Below are the code and all the weights of a small trained network. Each question names an input and a target symbol and asks about switching units off, where a switched-off unit gives its printed mean instead of its output.

import numpy as np


def w(rows, s, z=0):
    codes = np.array(rows[::2]) - 128.0
    scale = np.full(codes.shape[1], s)
    scale[-1] = z or s
    return codes * scale


def f(y):
    return y / 2 * (1 + np.tanh(0.7978845608 * (y + 0.044715 * y**3)))


def softmax(a):
    e = np.exp(a - a.max(-1, keepdims=True))
    return e / e.sum(-1, keepdims=True)


def log_softmax(a):
    a = a - a.max(-1, keepdims=True)
    return a - np.log(np.exp(a).sum(-1, keepdims=True))


def net(x, mask):
    ids = ['αβγδεζηθλμξπσφψω'.index(c) for c in x.split()]
    T = len(ids)
    res = E[ids] + P[:T]
    q, k, v = (res @ M[0].T for M in (Q, K, V))
    z = softmax(np.where(np.tri(T) > 0, q @ k.T / 4**0.5, -1e9)) @ v
    res = res + np.where(mask[0], z, O[0][:, -1]) @ O[0][:, :-1]
    y = f(res @ A[0][:, :-1].T + A[0][:, -1])
    res = res + np.where(mask[1:9], y, B[0][:, -1]) @ B[0][:, :-1]
    return log_softmax(res[-1] @ U[:, :-1].T + U[:, -1])


Q, K, V, O, A, B = {}, {}, {}, {}, {}, {}
E = w([
[177,137,79,138,143],'α',
[134,118,123,130,138],'β',
[168,202,183,140,126],'γ',
[164,168,125,115,124],'δ',
[103,190,164,183,107],'ε',
[159,178,136,67,146],'ζ',
[128,109,92,117,137],'η',
[88,84,109,157,49],'θ',
[164,102,146,107,122],'λ',
[142,171,251,138,82],'μ',
[159,159,156,104,103],'ξ',
[140,76,156,127,123],'π',
[106,163,81,163,168],'σ',
[105,41,104,119,157],'φ',
[76,129,159,49,151],'ψ',
[96,132,149,150,181],'ω',
],0.024)
P = w([
[228,161,116,236,254],'0',
[156,134,150,215,184],'1',
[178,143,67,162,93],'2',
[135,138,80,136,121],'3',
[114,129,117,113,104],'4',
[130,140,79,145,124],'5',
[109,145,47,105,96],'6',
[97,145,32,59,72],'7',
],0.0078)
Q[0] = w([
[52,133,27,211,117],'head 0',
[51,158,217,242,74],'head 0',
[239,78,104,124,161],'head 0',
[109,203,254,102,118],'head 0',
],0.0079)
K[0] = w([
[89,126,151,81,73],'head 0',
[164,149,158,233,154],'head 0',
[181,2,111,88,170],'head 0',
[183,176,200,199,120],'head 0',
],0.0082)
V[0] = w([
[190,153,156,64,254],'head 0',
[83,209,123,151,27],'head 0',
[196,244,97,147,116],'head 0',
[225,199,97,80,176],'head 0',
],0.0065)
O[0] = w([
[51,126,193,12,123,137],'head 0',
[133,147,255,175,196,6],'head 0',
[220,201,25,187,235,72],'head 0',
[183,108,139,203,71,104],'head 0',
],0.008,0.0026)
A[0] = w([
[110,74,89,81,103,139],'neuron 0',
[254,146,80,95,107,144],'neuron 1',
[149,159,176,115,41,100],'neuron 2',
[122,88,60,55,240,143],'neuron 3',
[223,148,44,69,135,253],'neuron 4',
[172,74,85,110,144,96],'neuron 5',
[45,103,168,226,104,166],'neuron 6',
[107,120,97,129,111,64],'neuron 7',
],0.0088,0.0045)
B[0] = w([
[60,157,102,84,45,250],'neuron 0',
[38,75,173,194,208,209],'neuron 1',
[167,135,90,161,106,145],'neuron 2',
[161,48,101,2,134,219],'neuron 3',
[91,120,156,158,54,254],'neuron 4',
[213,71,194,59,101,165],'neuron 5',
[194,138,63,153,105,184],'neuron 6',
[220,52,132,153,130,140],'neuron 7',
],0.009,0.0072)
U = w([
[191,46,168,142,152,31],'α',
[165,95,145,125,149,45],'β',
[222,93,154,119,127,45],'γ',
[156,133,112,114,137,31],'δ',
[131,200,88,143,141,148],'ε',
[55,189,212,151,124,78],'ζ',
[126,59,86,107,147,107],'η',
[98,112,79,114,235,253],'θ',
[184,67,246,127,94,135],'λ',
[140,106,161,135,111,34],'μ',
[32,146,167,163,113,96],'ξ',
[235,122,240,113,55,222],'π',
[80,140,39,130,195,140],'σ',
[2,180,152,152,75,218],'φ',
[41,188,142,67,171,126],'ψ',
[162,110,75,177,75,167],'ω',
],0.0084,0.0046)

Each question gives the input, a string of symbols that net reads in full, and the target symbol t.
The units are the heads (4 rows each of Q, K, V and O) and the neurons (one row each of A and B). Each row of codes is followed by its name. A weight is (code - 128) times the scale printed after its matrix; where a second scale follows, it is the last column's (O, A, B and U).
mask holds one flag per unit, heads first, then neurons. A switched-off unit (its flag False) gives its mean, the last column of its rows in O or B, instead of its output. The means were averaged over made-up inputs and are rounded, as every weight is.
A unit's drop is (log p(t) with every unit on - log p(t) with that unit switched off) / (log p(t) with every unit on - log p(t) with every unit switched off).
The circuit of an input: a set's keep is (log p(t) with only the set's units on - log p(t) with every unit switched off) / (log p(t) with every unit on - log p(t) with every unit switched off). Starting from all 9 units, units are removed one at a time, each time the one whose removal leaves the highest keep (on an exact tie, the one counted first), for as long as the keep stays at least 0.8.
units of the circuit, in order: the units of the circuit, biggest drop first
most important unit: the unit with the biggest drop
k most important neurons: the k neurons with the biggest drops, biggest first
drop when u is switched off: that unit's drop, to one decimal
input γ π φ φ σ η φ η, target φ: most important unit => neuron 0
input γ θ φ μ α, target φ: units of the circuit, in order => [head 0; neuron 4; neuron 0]
input φ φ η η φ ξ, target φ: 2 most important neurons => [neuron 3; neuron 5]
input ζ η φ ζ, target φ: units of the circuit, in order => [neuron 4; neuron 1]
input δ α φ θ ε γ, target ζ: units of the circuit, in order => [head 0; neuron 1; neuron 3; neuron 6]
input φ φ φ ζ, target φ: units of the circuit, in order => [head 0; neuron 4; neuron 5]
input λ φ η, target φ: units of the circuit, in order => [head 0; neuron 0]
input λ φ δ β φ α, target φ: units of the circuit, in order => [head 0; neuron 0]
input μ φ φ θ ω, target θ: 2 most important neurons => [neuron 4; neuron 0]
input ψ ζ φ θ μ φ δ, target φ: 2 most important neurons => [neuron 4; neuron 3]
input α α φ η φ φ φ π, target φ: 2 most important neurons => [neuron 0; neuron 3]
input ξ σ λ η φ λ δ, target φ: 3 most important neurons => [neuron 4; neuron 3; neuron 1]
input φ η ξ, target φ: drop when neuron 5 is switched off => 0.1
input φ β ω θ ε φ α π, target φ: drop when neuron 1 is switched off => -0.2
input θ φ λ, target φ: drop when neuron 3 is switched off => 0.2
input μ λ θ ω, target θ: drop when neuron 1 is switched off => -0.2
